Below is a small trained network, with its code and all its weights. Each question gives an input and a target symbol and asks what happens when units are switched off, that is, made to give their printed mean instead of their output.

import numpy as np


def w(rows, s, z=0):
    codes = np.array(rows[::2]) - 128.0
    scale = np.full(codes.shape[1], s)
    scale[-1] = z or s
    return codes * scale


def norm(h):
    return h / np.sqrt((h * h).mean(-1, keepdims=True) + 1e-5)


def f(y):
    return np.maximum(y, 0)


def softmax(a):
    e = np.exp(a - a.max(-1, keepdims=True))
    return e / e.sum(-1, keepdims=True)


def log_softmax(a):
    a = a - a.max(-1, keepdims=True)
    return a - np.log(np.exp(a).sum(-1, keepdims=True))


def net(x, mask):
    ids = ['Θαβζλξσ'.index(c) for c in x.split()]
    T = len(ids)
    res = E[ids] + P[:T]
    u = 0
    for l in range(2):
        r = norm(res)
        for j in range(3):
            rows = slice(4 * j, 4 * j + 4)
            q, k, v = (r @ M[l][rows].T for M in (Q, K, V))
            z = softmax(np.where(np.tri(T) > 0, q @ k.T / 4**0.5, -1e9)) @ v
            o = O[l][rows]
            res = res + np.where(mask[u + j], z, o[:, -1]) @ o[:, :-1]
        u += 3
        y = f(norm(res) @ A[l][:, :-1].T + A[l][:, -1])
        res = res + np.where(mask[u : u + 8], y, B[l][:, -1]) @ B[l][:, :-1]
        u += 8
    return log_softmax(norm(res)[-1] @ U[:, :-1].T + U[:, -1])


Q, K, V, O, A, B = {}, {}, {}, {}, {}, {}
E = w([
[109,100,135],'Θ',
[100,106,146],'α',
[177,250,72],'β',
[87,91,148],'ζ',
[90,120,126],'λ',
[111,129,129],'ξ',
[133,112,148],'σ',
],0.015)
P = w([
[127,96,111],'0',
[108,171,249],'1',
[52,141,75],'2',
[146,150,201],'3',
[53,141,73],'4',
[172,133,180],'5',
[53,126,65],'6',
[186,126,166],'7',
[61,121,51],'8',
[194,120,158],'9',
[88,82,34],'10',
],0.018)
Q[0] = w([
[82,159,152],'L0H0',
[177,249,142],'L0H0',
[87,115,108],'L0H0',
[141,149,205],'L0H0',
[64,150,161],'L0H1',
[101,154,66],'L0H1',
[153,95,172],'L0H1',
[134,76,168],'L0H1',
[136,129,120],'L0H2',
[94,164,159],'L0H2',
[33,115,142],'L0H2',
[112,138,141],'L0H2',
],0.013)
K[0] = w([
[100,156,129],'L0H0',
[186,251,117],'L0H0',
[96,104,107],'L0H0',
[146,163,163],'L0H0',
[117,116,160],'L0H1',
[110,148,109],'L0H1',
[168,80,148],'L0H1',
[147,78,141],'L0H1',
[150,111,122],'L0H2',
[99,134,159],'L0H2',
[142,167,109],'L0H2',
[122,136,128],'L0H2',
],0.02)
V[0] = w([
[107,70,183],'L0H0',
[109,90,196],'L0H0',
[150,100,214],'L0H0',
[110,175,195],'L0H0',
[149,216,94],'L0H1',
[141,177,139],'L0H1',
[43,168,244],'L0H1',
[203,134,163],'L0H1',
[129,71,67],'L0H2',
[117,130,72],'L0H2',
[185,125,121],'L0H2',
[136,73,83],'L0H2',
],0.011)
O[0] = w([
[182,191,66,185],'L0H0',
[230,181,71,182],'L0H0',
[197,166,139,149],'L0H0',
[202,69,160,155],'L0H0',
[108,136,33,71],'L0H1',
[132,131,76,105],'L0H1',
[77,2,155,253],'L0H1',
[241,118,62,52],'L0H1',
[69,183,113,93],'L0H2',
[86,162,130,110],'L0H2',
[88,123,170,59],'L0H2',
[106,200,143,93],'L0H2',
],0.0072,0.0036)
A[0] = w([
[131,81,77,90],'L0N0',
[189,57,185,255],'L0N1',
[112,207,106,138],'L0N2',
[73,84,155,168],'L0N3',
[175,147,29,108],'L0N4',
[146,85,248,161],'L0N5',
[135,139,52,141],'L0N6',
[243,156,119,101],'L0N7',
],0.013,0.0059)
B[0] = w([
[110,194,143,146],'L0N0',
[207,25,107,255],'L0N1',
[183,28,138,172],'L0N2',
[150,173,22,196],'L0N3',
[124,173,161,148],'L0N4',
[95,9,133,227],'L0N5',
[85,48,194,167],'L0N6',
[255,150,39,205],'L0N7',
],0.0082,0.0088)
Q[1] = w([
[116,86,115],'L1H0',
[99,83,158],'L1H0',
[153,140,155],'L1H0',
[115,134,104],'L1H0',
[213,132,165],'L1H1',
[177,255,190],'L1H1',
[190,103,179],'L1H1',
[161,132,150],'L1H1',
[116,163,62],'L1H2',
[173,158,144],'L1H2',
[112,115,149],'L1H2',
[143,100,215],'L1H2',
],0.024)
K[1] = w([
[230,96,142],'L1H0',
[172,126,155],'L1H0',
[122,207,102],'L1H0',
[109,95,176],'L1H0',
[242,113,9],'L1H1',
[184,209,51],'L1H1',
[213,67,44],'L1H1',
[185,104,65],'L1H1',
[81,162,214],'L1H2',
[99,44,14],'L1H2',
[160,105,145],'L1H2',
[170,70,49],'L1H2',
],0.013)
V[1] = w([
[59,134,154],'L1H0',
[120,141,101],'L1H0',
[126,67,69],'L1H0',
[112,112,124],'L1H0',
[91,100,7],'L1H1',
[144,36,170],'L1H1',
[88,86,183],'L1H1',
[95,47,47],'L1H1',
[89,15,53],'L1H2',
[79,168,120],'L1H2',
[128,76,57],'L1H2',
[46,60,30],'L1H2',
],0.015)
O[1] = w([
[112,100,96,13],'L1H0',
[110,128,136,79],'L1H0',
[157,137,161,252],'L1H0',
[142,108,134,139],'L1H0',
[63,251,73,127],'L1H1',
[126,126,191,254],'L1H1',
[183,153,177,188],'L1H1',
[81,203,150,203],'L1H1',
[64,98,140,227],'L1H2',
[145,84,82,107],'L1H2',
[54,126,114,165],'L1H2',
[18,53,92,198],'L1H2',
],0.013,0.0057)
A[1] = w([
[75,252,112,173],'L1N0',
[169,48,133,172],'L1N1',
[105,145,88,40],'L1N2',
[143,150,238,37],'L1N3',
[109,66,174,2],'L1N4',
[217,191,118,87],'L1N5',
[63,21,138,146],'L1N6',
[177,159,157,113],'L1N7',
],0.02,0.0087)
B[1] = w([
[198,103,155,197],'L1N0',
[80,3,166,250],'L1N1',
[134,151,62,137],'L1N2',
[69,98,111,156],'L1N3',
[173,127,65,159],'L1N4',
[59,212,91,160],'L1N5',
[192,199,135,250],'L1N6',
[88,149,154,153],'L1N7',
],0.019,0.014)
U = w([
[66,160,114,217],'Θ',
[250,125,141,159],'α',
[90,83,208,69],'β',
[124,195,228,61],'ζ',
[194,157,43,140],'λ',
[200,213,139,220],'ξ',
[126,58,50,1],'σ',
],0.018,0.0037)

Each question gives the input, a string of symbols that net reads in full, and the target symbol t.
The units are the heads (4 rows each of Q, K, V and O) and the neurons (one row each of A and B). Each row of codes is followed by its name. A weight is (code - 128) times the scale printed after its matrix; where a second scale follows, it is the last column's (O, A, B and U).
mask holds one flag per unit, layer by layer, with each layer's heads first. A switched-off unit (its flag False) gives its mean, the last column of its rows in O or B, instead of its output. The means were averaged over made-up inputs and are rounded, as every weight is.
A unit's drop is (log p(t) with every unit on - log p(t) with that unit switched off) / (log p(t) with every unit on - log p(t) with every unit switched off).
The circuit of an input: a set's keep is (log p(t) with only the set's units on - log p(t) with every unit switched off) / (log p(t) with every unit on - log p(t) with every unit switched off). Starting from the 12 units with the biggest drops (on a tie, the unit counted first), units are removed one at a time, each time the one whose removal leaves the highest keep (on an exact tie, the one counted first), for as long as the keep stays at least 0.8.
circuit, biggest first: the units of the circuit, biggest drop first
unit that matters most: the unit with the biggest drop
top k neurons: the k neurons with the biggest drops, biggest first
top k neurons in layer l: the k neurons of layer l with the biggest drops, biggest first
input ζ ζ Θ λ ζ Θ σ, target ζ: unit that matters most	L0H2
input Θ Θ σ, target α: top 4 neurons	[L0N1 L0N7 L0N3 L0N5]
input λ β α λ ζ β ζ β ζ β Θ, target λ: circuit, biggest first	[L0N1 L0H0 L1N1 L0N5]
input Θ ζ ζ, target α: circuit, biggest first	[L0H0 L1H2]
input ζ β α, target ζ: top 3 neurons	[L1N1 L0N7 L0N2]
input β ζ β, target Θ: top 3 neurons in layer 0	[L0N1 L0N7 L0N3]
input β β λ β β β ξ λ Θ, target Θ: top 3 neurons in layer 0	[L0N7 L0N1 L0N2]
input ζ ζ ζ β σ ζ Θ ξ α, target ζ: top 2 neurons in layer 0	[L0N2 L0N7]
input α α α σ σ Θ Θ σ ξ ζ Θ, target β: circuit, biggest first	[L1H1 L0H1 L0N1]
input Θ β β σ β ξ Θ λ σ β Θ, target α: top 3 neurons	[L0N1 L0N7 L0N3]
input ζ σ σ ξ ζ α Θ σ λ, target ζ: top 2 neurons	[L1N1 L0N7]
input Θ β α Θ α, target α: top 2 neurons	[L0N1 L0N7]
input β β α Θ ξ, target Θ: top 2 neurons	[L0N1 L0N2]
input Θ σ σ α Θ, target α: circuit, biggest first	[L1H2]
input Θ β β ξ λ, target α: top 3 neurons in layer 0	[L0N1 L0N7 L0N3]
input ζ ζ σ ξ β ζ σ, target ζ: top 2 neurons	[L1N1 L0N1]
input σ β ξ Θ Θ ζ Θ λ ξ, target ξ: top 2 neurons	[L0N1 L1N0]
input β β ζ, target Θ: top 2 neurons in layer 0	[L0N2 L0N1]
input Θ ξ λ β Θ β α ζ λ β, target σ: top 2 neurons	[L0N7 L1N0]
input Θ β σ ζ ζ, target α: circuit, biggest first	[L1H2]
input λ σ α ζ Θ λ ξ β α, target λ: top 3 neurons	[L0N1 L0N5 L1N1]
input β σ Θ σ α β σ ξ ξ σ β, target Θ: top 2 neurons	[L0N1 L0N5]
input ζ α λ σ σ β, target β: top 2 neurons in layer 1	[L1N3 L1N0]
input σ λ λ ζ Θ σ β ξ β, target ξ: top 2 neurons	[L1N0 L0N3]
input σ β α ζ α ξ λ ζ λ Θ α, target ξ: top 2 neurons	[L0N1 L1N0]
